B:
0: [ -99   38  148   -4 -121   58   82   20   47  111  -36   81   35  176
   11  -43  -86 -217   50  -62    7  -62    8   77  102  -90  -63  -28
 -156  -94  118   32  157   43  -43  163    2 -119   18   -1   43]
1: [ -88   27  165  -46  -29   46   75   44 -100  -64  -27   65  -99 -114
   10  111  153   63  104 -264 -217   49  -86  125   -5   12   31  -55
 -113   29  199  -19  -63   47 -132  114  -50   63 -138   16   54]
2: [ -77  -79  149 -235  166   38  205 -139 -197 -143  238  161   23 -291
    8  109   73  -85  -66 -180 -294  130 -315   51 -268 -217  -94  -74
 -126  -53  270  -98  174 -159 -264  -56  214   67  183   94  -64]
3: [-111  -95   52  -47    0   93   43  -93  -38    6   65  144    5   68
   60  -32  -89  -75  -21    2 -102  -86   36  108   98  -98 -142  -88
  -44 -127  189   13  160    7 -124  151  127   19    0   12   57]
4: [  11 -139  -35   23  -67  -60 -184  186  -58   79  -69  -77   10  -55
  111 -139 -119   24  100  -68 -196 -136   83 -163  -83  116  125  113
   93   46 -361   87  -70  165  512   25  122   82   90   15   85]
5: [ -70  -27   45 -219  191  108  231  -13   23 -326  202  113   26 -179
  -56  176  239   53    0 -105  -85  126 -461  157   60 -145   77 -180
 -129    6  366 -152   61  -79 -386  130   51  283 -104   44 -162]
6: [ 208 -243 -155   62  -30   83 -242  295  369  -28  -89 -341   61  113
   94  223  -72 -105  127  225   38 -221   43  -17   27  280  292   84
   62 -129 -290 -156   57  216  374   89  263   91  -94  175  -80]
7: [-103  -84   59  -14   -5   64   36  -58   22   10  -14  120   -9  149
   40   -3 -114  -34  -31   72  -55  -84   40  138  180  -81 -154 -113
  -54 -135  189   28  136   30 -132  196  113   35  -84   -9   72]
8: [ -18 -102   72  -47  172  -35   87 -117 -120 -127  112  220 -138 -140
  171   79  -71  172  -99  -45 -255  -13  -17  127  -12    2  -85 -127
   25  -71  247  -90   10  -16 -240   83  112  162 -145  -31  106]
9: [ -64   37    6   49  -37   -4   -2  144   73   15  -27  153   11  182
   93 -199 -147   10   20   26   80 -166   53   24  305   47  108  -70
   42   23  -61   67  -59  158  163  240 -126  120 -146 -155   88]
10: [  60 -109   -4   64   28 -168 -106  160   46   48 -107   -2  -24   89
  133  -94 -260   90  -27  130 -105 -115   42  -95   46   87   47   19
   72   -4 -261   50  -42  139  354   87  117  119  -50  -53  112]
11: [ -88   11   46 -166    5  -53  241  -19  -48 -184   89   31  -62 -211
   22    5  279   43  172 -361 -175  215 -490  -57  -87 -207   58  -10
 -281   77  227  -88   88  -56 -206   98   -4  172   48   77 -163]
12: [  47    8   85   18  168  -89  163  -29  114  -93   81  254  -76  124
  175   50 -233   42 -167  158   29  -72  -48  164  196    5  -24 -173
  -18 -115  241 -134   65   13 -269  177    0  106 -236 -115   82]
13: [  19   67  207   26   19 -115  162    8   55   61  -23  147  -62  121
  107   55 -194 -113  -72    5  -44    0  -50   90   14  -47  -61  -57
 -158  -98  163  -74  119   -4 -156   98    2  -98  -76  -43   84]
14: [  -6   65  166   19    8  -49  142   35   90   28  -17  142  -36  151
   75   37 -149 -100  -49   22   12  -35  -46  117  118  -30  -22  -88
 -131  -85  171  -60   92   28 -151  157  -29  -40 -120  -59   65]
15: [-128 -111   75 -122  -19    8  108  -40   -5 -149  -96  -97  -79  -60
 -104  191  261  139  145 -166 -232  208 -350   91   14 -190 -148  -79
 -270  -30  301   -6  105  -35 -275  159  162  167 -100  154  -88]
16: [  26 -181  -72  -27   -9   79 -159  194  147    6  -27 -127  139  103
   -3    0 -130 -113   29  182   -5 -178   -1  -34   65   65  112   16
   76  -69 -243   26   66  131  357   92  227  103   49   67  -20]
17: [ -68  -37    9   47  -24  -14   21   22  115   41  -41  142   12  274
   90 -140 -223  -33  -40  154   81 -149   54   69  306  -47  -73 -100
  -18  -99   55   54   96   94   14  253   19   62 -118  -96   83]
18: [ -59  -30   78  -23   67   84   63    4   32 -107   31  147  -53   51
   52   96  -11   62  -26   11  -58  -67   -9  210  202   25   -9 -156
  -16  -70  254  -55    2   55 -220  199    2  130 -233  -42   65]
19: [-108   42   70  -58  -28  151   85   24  -51  -18  150  206   38  -18
   82 -113   -1 -148   46 -172  -16 -131   13   84  108  -10   99  -57
  -12  -13  120  -19   35   61  -33  144  -95   24    3  -63   34]
20: [  75  -69   25  -12   39  -37  -45  219  195   32  -27  -51  153  177
    6   -8 -248 -179  -59  246   81 -134  -84  -38   63   24  116  -11
   16  -65 -226   -6   87   90  302   78  150   39   45   -5  -16]
21: [ -72 -148  -68    8   25  -61  -89    4 -121   25   27  152  -20    5
  168 -262 -209  112  -20   13 -164 -152  107  -88   84   -5  -46  -15
  130   -6 -153  117  -12  101  273  117  110  163   36  -85  131]
22: [-209 -182  -58  -59  -62  181  -97 -111 -222  -16   78  138  -43 -101
   98 -169   55   90  104 -196 -263 -138  163   47   86  -32 -111  -38
   83  -34   88  120   19   79   53  156  108  142   21   12  106]
23: [ -99 -228 -105  -45    0  145 -184  110   65  -38  -47  -54  129  142
  -57  -58  -90   26   16  210  -38 -185   47   47  232   -2  -27  -78
  125  -72 -128  133   36  130  261  191  230  208  -34   28   25]
24: [ -82   -9   61   -8  -13   13   43  -37 -157   14  101  222  -84  -90
  187 -151  -61   16   35 -216 -178 -100   84   13   10   21   18  -18
   16    1   71    4  -15   66   14  103  -49   46  -14  -75  119]
25: [-109 -139  -19   -1    0   27   -8  -97  -41   22   26  161  -28  111
  125 -136 -168   25  -29   53 -101 -126  102   54  168  -75 -168  -78
   18 -118  101   62  123   51  -27  187  131   80  -32  -32  105]
26: [ -60   76   17  -41   -3   43   41  162    0   12  136  206  125   47
   96 -282 -150 -161    3  -55   88 -185  -18  -54  151   13  215  -23
   74   69 -159   42  -30  112  270  130 -131   81   66 -152   27]
27: [-110    9  109 -110   39  184   85   33  -65 -134  111  127    0 -117
  -19   99  156  -21   51 -180 -119  -25  -98  186   74    3   87 -112
  -37    0  242  -53  -24   27 -181  134  -32  117 -114    2    1]
28: [ 531 -110 -265  163   28   75 -138  442  702 -119  134 -331  -14   45
  423  327  -84 -287  188  160  310 -372   35  -42  -17  614  819  178
   89 -141 -334 -568   25  315  326   52   18   38 -228  144 -202]
29: [ -24 -108  -23  -80    7   58  -91  158   -8   30   75   11  166  -10
   22 -151 -148 -163    5   49  -51 -160  -25 -103  -28    0  123   35
   93    1 -276   67   44   89  404   31  147   74  187    0   -2]
30: [ 144 -128  -30   54  -17  -85 -134  243  195   62  -88 -162   48  101
  105   31 -209  -99   37  154  -18 -146    4 -101  -38  147  178   85
   28  -56 -321  -48   39  153  410   39  176   25   19   52    6]
31: [ -53   59  149  -87   49   34  158  -26 -165  -22  201  248  -23 -183
  139  -66  -21 -121   -9 -262 -165  -34  -58   30 -122  -30   77  -22
  -42    7  134  -73   30  -13  -79   16  -52   -9   76  -48   48]
32: [-218  -65  -68 -167  -99  -55  301 -181  124 -125    0   14   19  161
  -54 -146  188  -41  175 -138   35  240 -589  -68  207 -510 -257  -72
 -453  -75  373   23  391 -110 -368  296  115  151  111  105 -254]
33: [-164 -113   76 -138   33  168   12  -84 -272 -109  133  129  -56 -288
   25   38  190   84   77 -308 -358    5  -29  102 -102  -37  -41  -58
    4   10  206   17  -22    0 -114   53   94  136   13   58   53]
34: [-117 -171  100 -181  116   43   79 -153 -257 -140  117   82  -69 -304
    9  132  139  109    2 -213 -424  126 -194   66 -225 -154 -174  -68
  -82  -44  258  -23   88 -100 -217  -10  262  140   78  125    6]
35: [  14 -150  -47  -51   55   65 -113  181  118  -24   19  -43  156   97
   -9  -26 -160  -97  -31  211   16 -167  -37   -9   94   38  105  -31
  104  -50 -206   28   46  106  310   94  193  134   39   12  -14]
36: [   1   22  135   53   16 -130  119  -21   44   61  -28  172  -86  146
  153  -33 -231  -34  -72   36  -44  -48   15   63   91  -37  -84  -63
 -102  -96  125  -38  100   30 -101  141    7  -35  -97  -73  113]
37: [ 191  -57  -82   14   38   49 -117  362  257  -64   68 -125  104  -10
  127   47  -89 -150   74   77   94 -228  -42  -66    9  282  474   72
  121   22 -349 -155  -77  205  435   45   24  121  -38   12  -70]
38: [  98   16    9   -2   98  -12    9  287  282  -53   27   34  160  215
   24  -20 -239 -152  -94  288  225 -182 -112   28  224   87  254  -81
   64  -22 -180  -59    2  126  237  150    1  123  -95 -102  -31]
39: [-152 -163  -78   10  -44   68  -98  -42  -82   14   -9  129  -25   89
  111 -207 -106  109   37    3 -121 -164  153   22  224  -26 -114  -61
   87  -53    2  133   23  115  123  219   96  164  -55  -52  117]
40: [ -17   59  166   54  -56 -117  121    5   49  131  -59  138  -44  187
  117  -68 -236 -141  -33   -2  -16  -42   15   30   61  -68  -90  -24
 -152  -93   82   -5  139   33  -41  134   -9 -125  -21  -58   99]
41: [ 561 -244 -294  338 -204  -23 -318  406  746   59 -184 -607 -210  157
  489  434  -57 -156  385   96  135 -342  257  -91  -77  697  642  316
  -33 -232 -386 -517   69  410  415   90  150  -93 -314  300 -112]
42: [  17 -125  -62  -23  107  -26  -66  120   51  -49   56   88   75   62
   98 -121 -226   19  -85  185  -19 -169   -9  -34  121   39   79  -56
  141  -25 -177   21   -1   99  261  110  130  192  -14  -71   47]
43: [-152 -111   34  -24  -69  158  -11  -51   25    8  -31   59   12  165
  -12   12  -19  -42   41   32  -57  -97   66  166  224  -79 -157 -107
  -61 -137  208   59  137   57 -124  233  115   43  -93   34   54]
44: [  88  -97  -99   22  -41  137 -189  359  258  -58  -43 -185  109   85
   21   56   -4  -77  137   96   91 -229   12    3  159  252  374   29
  111   14 -294  -50  -97  240  417  143   36  162 -123   31  -46]
45: [ -99 -122  -11  -33   75   62   -7 -106 -204 -103  126  223 -137 -179
  191  -63   10  203   14 -179 -282  -95  106   89   50   50  -36  -84
  101  -15  168   -8  -61   58  -95  125   41  195 -122  -47  131]
46: [ -89   -4  108  -76   26   67   82  -39 -193  -19  159  213  -33 -176
  120  -77   -1  -55   14 -247 -211  -58    3   40  -80  -20   31  -27
   -4    1  113  -23   12   14  -38   40   -5   29   54  -33   75]
47: [ -82  -57  -30   41  -26   40  -54  113  128   -7  -83   84   37  267
   29 -126 -154   43   -3  166   87 -171   59   84  377   16    0 -114
   46  -43  -20   93   -3  152  117  284   -4  157 -186 -103   76]
48: [ 314 -229 -216   43  -80  139 -217  287  356   20  120 -350   71  -98
  280  166  -32 -343  234  -10   25 -296   73 -157 -250  371  520  256
   62 -133 -403 -319  133  218  488  -59  236  -54  142  243 -165]
49: [ -67   34   27  -11   14   26   77   -8 -100  -10  159  280  -40  -52
  209 -217 -104  -27    5 -172  -65 -151   67   12   95   30   96  -41
   54   12   50  -17  -18   78   33  131 -113   75  -21 -131   91]
50: [  12  -14   38 -184  199 -162  384  -94  178 -266  134   92  -13   -7
   23  125   64    3  -55   24    9  256 -665   25   29 -328  -70 -141
 -336  -72  386 -206  276 -166 -481  138  130  207  -21   57 -234]
51: [-177   -2  -12  -38 -120  186  -16   57  -48   43   83  154   94   77
   46 -259  -15 -144  106 -138   20 -189   80   20  215  -35   72  -28
   29    6  -19  109   31  120  162  205  -77   51   48  -75   38]
52: [ -77  -11   98  -55   53  126   77   15    1 -121   54  128  -38   -9
   15  117   70   30    9  -66  -81  -40  -52  207  153   16   25 -141
  -36  -45  262  -58   -4   42 -223  177  -14  122 -199  -18   37]
53: [  10   -1   -5   17  -46   61 -101  318  161   -5  -55  -51  121  134
  -12  -71  -79  -84   72   68  100 -180  -18  -11  198  136  275   -6
   72   55 -259   42  -99  196  383  161  -47  122  -83  -61    7]
54: [   8  156   87    7   56  -24  175   98   67  -12  162  308   22   87
  185 -185 -199 -153  -64  -42  141 -154  -33   39  178   35  200  -74
    4   11   44  -86    3   76   -6  156 -214   31  -71 -194   49]
55: [  -1    0    8  -28  159  -75  120   -4    8  -46  187  323   33   68
  203 -214 -304  -40 -170  122   45 -154  -31    6  150  -40   39 -111
   86  -43   13  -38   59   24   18  127   -8  127  -12 -175   71]
56: [  35   22   84   39 -140  -18  -80  333  219  143 -167 -160  154  242
  -59  -35 -161 -253   87  101  117 -124  -47  -71   78   56  183   70
  -74   -3 -315   63   39  161  442  108   28  -71   50   13   -9]
57: [ -94 -140  112  -97   70    4   44 -146 -269  -58   85  129 -126 -261
  100   66   44  117    4 -229 -416   54  -29   55 -200  -71 -150  -34
  -41  -47  201  -15   47  -46 -147   -1  190   78   36   67   94]
58: [-164  -64  -36  -80    7  225    6  -26  -82  -86  168  213   36  -29
   71 -138   40  -21   44 -111  -53 -170   60  121  213  -11   42 -108
   84  -26  144   30   10   79  -41  201  -21  162  -52  -59   39]
59: [ 608 -131 -249  222  -56  -70 -121  357  674   36  108 -380  -96   22
  570  281 -192 -382  230   67  212 -346  100 -190 -247  590  747  321
  -15 -207 -414 -615  159  285  390  -48  101 -151  -61  214 -181]
60: [   8   -3   -9   73   49  -87  -10  157  147  -22  -63  133   -6  230
  115 -134 -239   88  -64  190   99 -160   26   42  331   73   83 -108
   72   -9  -79   35  -66  154  146  241  -61  179 -225 -167  102]
61: [ -26  -73  104 -149  171  -55  215  -58   40 -231   48   48  -59  -80
  -32  240  114  108  -41  -12 -162  192 -419  134   -9 -179  -99 -154
 -208  -65  361 -132  127  -99 -398  109  167  195 -122   82  -97]
62: [  14   57  240  -78   98  -73  225  -13   17  -31   61  139  -23   -8
   31  156  -93 -135  -96  -30  -99   87 -220  114  -93 -114  -54  -88
 -193  -88  249 -123  145  -82 -263   37   65  -58  -13   14    6]
63: [ -36 -154  -35 -127  108 -241  260 -193   50 -203   10    9 -144  -57
   94   63   92  201   42  -74 -204  287 -545  -64  -40 -336 -236  -72
 -338  -83  339 -112  266 -136 -393  140  243  230   -6  120 -156]
64: [-153   -8    4  -53  -82  209    0  124  163   29   18   77  219  305
  -96 -155 -101 -251   19  151  216 -197  -20   99  366  -98   34 -108
  -14  -72    2  106  130  102  114  268    1   46    4  -58  -29]
65: [ -44 -180  -55   57   57 -125  -77  -34  -12   13  -66  122  -71  146
  162 -151 -276  185  -83  181 -124 -123  109   -5  191  -18 -165  -84
   84  -86  -40   88   38   88  115  182  168  173 -106  -78  150]
66: [ -53  -49  170   -3   -2  -40   65  -28  -40  -16  -99   35 -131    8
   31  172    9   84   23  -86 -228   63  -43  142    2  -33 -139  -74
 -146  -78  242  -23   49   15 -207  123   94   20 -160   47   91]
67: [ 338 -219 -226   95   13   19 -225  297  303  -59   78 -269  -50 -138
  350  157  -65  -80  176    9  -48 -276   95 -141 -174  452  529  196
  152  -62 -395 -311  -38  257  471  -27  162  100  -49  146  -75]
68: [  -5  107  103   42   24  -44  125   84   81   -5   43  228  -33  132
  147  -98 -167  -52  -42   -9   75 -112   -4   84  210   40  108  -93
  -29  -13   88  -52  -12   89  -49  191 -158   43 -163 -153   83]
69: [ -84 -169  -86    2   62  -42  -68  -64 -142  -19   71  211  -63  -21
  206 -245 -192  172  -43    8 -188 -155  129  -44  114   -4  -84  -52
  146  -26  -54   87  -11   87  156  139  112  201  -19  -95  145]
70: [ -33   52  116    7   37   -4   98   41  -17  -56   41  191  -92   -6
  125    3  -36   49   -1 -116  -78  -59   -2  122  119   59   77  -89
  -26    1  162  -62  -59   71 -119  156 -109   86 -191  -94   92]
71: [ -56   33  147  -25  -34  -30  120  -32  -83   99   78  186   -8    7
  129 -112 -151 -183   -9 -137 -108  -54    0   -9  -69  -85  -43    7
 -103  -61   66   -9  134    1   -7   54   12 -111  115  -31   71]

[-279 -182  -79  220 -121 -126  122  -10  -12   90   66 -159  143 -138
   49  -76  265    1   51 -107   82 -162 -163 -160 -136  -13  -31 -308
   43   68 -102  159 -283]
8
[ 103   16  -22  -46  -72  103  -21    5  -59  -47   28  -65   82  -68
 -167  -11  -14  -44   34   -3 -161  -75   11  -79   52   83 -130 -188
  -17  -42   10   39 -101]
47
[ -26   93   -5   22 -103 -134  196  127  206  -98  -21  109  -75  229
   97  107   19  -68 -227   66  -84  -28  109  -49  223  127 -260   87
  -37   37  130   14   44]
71
[-119  -43  -46  -36  -14   60  -56  -18   65    5   45  -98  -57    3
  -66   51  -27   22  -12  -41  -39  -18   83 -163   22  -72   12 -172
  -98  140  -16  106 -208]
42
[-178  -52 -108  197 -123  -24  177   -5 -135   12  -11  -59  188 -160
    0 -135  122    1  -19  -72  113  -43 -280  -31  -96   17 -122 -150
   98    4  -40   97    2]
10
[ 108   31 -113 -210  124  130 -126  151  103 -113   78   60 -101  349
  115  167 -146 -161 -231  -45 -200   63  262   54  238   84  -39  115
 -225    8  101  -29  122]
43
[-258  -97 -167  157   33   29  -32   20  -86  -25   85  -39  113   11
  111  -36   83  -23  -58  -50   92   66    6   20  -85  -77   18  -94
  -84   68  -94  118  -15]
39
[-235 -127 -143   87   53 -305  168  285  363  -21  123   82  -71  527
  557  180  285 -236 -401 -104  -18 -120  182   10  204  172  -74  131
 -175   14   93    3   13]
3
[   0   34  -69 -102   47   12   11  125  188  -73   41   33  -74  243
  136   99    7 -121 -237  -34  -94  -33  123  -40  184   99  -74   27
 -134   -7  112  -29   26]
17
[-102  -69    9  158 -137 -114   61   14   52    4   88 -114  142 -119
  -76  -23  248  -25   88   34  -82 -188   46 -179  -45   50 -133 -329
   11  -14  -88  113 -323]
52
[-100   23  -18  134  -67   29   -3 -150 -224  174  102 -253  231 -357
 -212  -71   73   55  316  -19   22  -70 -162 -140 -250  -44  154 -350
   88  -72 -229   88 -268]
5
[-233    7  -50  104  -34  -92  127  -36   54  125   45 -128   35  -65
   71    2   99   18   -1  -66  119  -57 -137 -141  -87  -17   96 -142
   22   32  -59   54 -152]
55
[  98  171  -14 -116  -32   65  106   64   88  -70  -35   39  -29   77
  -40   40 -107  -63 -170    5  -68    2  -40  -41  169   99 -138   46
  -14  -40  121  -54  124]
13
[-103 -155 -106  146 -124  -47   87  -29  -97   29    7  -46   58   12
   34  -26  114  -21    5  -37  -85  -79  -60  -34  -12  145 -147 -164
   21   -1   48   99 -161]
45
[-139  123  -17  291 -159 -158  262   71  -75  -35   46  -13  327 -203
  -25 -110  207  -34   22   68  121  -55 -189  -14  -92   11 -195 -114
  142  -93 -157   69   73]
56
[  73  239  -19 -164   72  215  -67  -84   47  -67  -43   27 -115   22
 -123   39 -223   22 -115  102  -60  122   71  -50  114   57    6   21
  -86  -66  145  -98   62]
68
[ -18    6    0  -73  -44   31   37   -9   96   60   29 -144   -1  -70
  -80    7   47  -22   -1  -81  -52 -145  -79 -199   19   41   11 -227
  -11    5   18   24 -211]
12
[  30   75  -77  -25   20  220  -87 -112 -253   54   48 -150  161 -241
 -216  -72 -113   18  158  -38  -22   47 -137  -28 -124  -27  101 -192
   16  -76 -103   25  -27]
18
[-123  225 -113    8  132  189  -71 -109  -66  -66  -14   73  -44   24
   12    3 -200   48 -129  131   96  270   60   76    0  -19   82  115
  -96  -62   63  -68  187]
11
[-102  159  -49 -171  193  153 -169  -77  198    4   46  -35 -216  146
   49  129 -146   14 -147   57   -6  118  226 -113   77  -20  218   -5
 -211    2   95  -82  -94]
28
[ -83  -17 -190   32   68  207 -134  -56 -272  -37   46    3   59   33
  -26    5 -197    5    4  -12  -19  226   53  131  -38  -53   35   35
 -102   48  -48   86  130]
22
[-150  221   10  155  -61   19  114 -167 -110   85    1 -106  147 -323
 -171  -89    0  110  139  108  152   50 -188 -107 -174  -41   69 -170
  113  -93 -105    3  -69]
54
[  67   51  -35 -139  -48  295  -98  -85 -170  -41  -22 -124   45 -235
 -351  -63 -228   73   93  -63  -51   53 -109 -121  -15 -128  -35 -201
  -13  118  -37  102  -51]
63
[  -5   85 -112   15   58  114  -40  -49 -144   13   47  -23   83    2
    5    3  -71  -44   -6   24  -40   89   -6   65  -24   87   50  -18
  -41 -127   -1  -35   71]
44
[  -5  207  -60  -74   94  148  -88  -61  -20  -47   19   41  -77   87
  -42   94 -220   13  -68  118  -45  197  169   29   71    9   52   88
 -116  -33   43  -46   95]
19
[ -95  -60 -160 -163  127  155 -133   25  138  -89   -7   76 -274  367
  172  136 -178  -40 -301  -51  -86  136  222    2  207   38    0  117
 -247  142  218    9   26]
69
[ -53  -90  -51  137 -112 -171  108   49   17   45   76  -33   61  123
  102   78  171  -89    7   14 -157 -130   89  -43   46  194 -134 -122
   -8  -59    3   61 -184]
58
[-325   57  -75  296  -67  -14   69 -120 -193   40   49  -90  212 -290
  -95 -109   63  117  143   71  212  109 -126  -52 -239 -166   37 -177
   63   53 -211  145  -75]
46
[  44  168  -71 -130   60  191  -28  -17 -129   31   32  -80   51  -65
 -121   27 -238  -12   12  -64   12  121  -98    0    0  -71  110   18
  -30    3  -63   -3  149]
20
[ -32  144  -10  150 -161   -5  219    6 -155  -18  -15  -50  266 -275
 -173 -128   33    9   56   10   88  -24 -285  -41  -72  -14 -168 -123
  161  -52 -105   61   99]
40
[-168 -154  -92  247 -189  -88  144   -7 -244   88   62 -146  257 -204
  -76  -86  141    8  179  -99   26  -87 -214  -54 -159  -30 -101 -246
  114   72 -189  211 -147]
34
[-185  202  -60  111   12  124    3 -160 -178   25    3  -46   78 -216
 -149  -46 -163  128   87  101  161  216  -78  -15 -141 -140   98  -36
   18   22 -108   46   56]
31
[  10  -27  -67  103 -121  -10  120   45 -214   62   73 -133  277 -179
 -102  -69   72  -67  132 -107  -32  -98 -222  -19  -88   29  -78 -184
  102  -50 -159   98   -9]
7
[  91   71   30   66 -132  -99  105   79  -63   32  109  -98  216  -84
 -127   44   88  -89  145   19 -152 -131   15  -71    4   78 -120 -170
   55  -86 -153   65 -101]
64
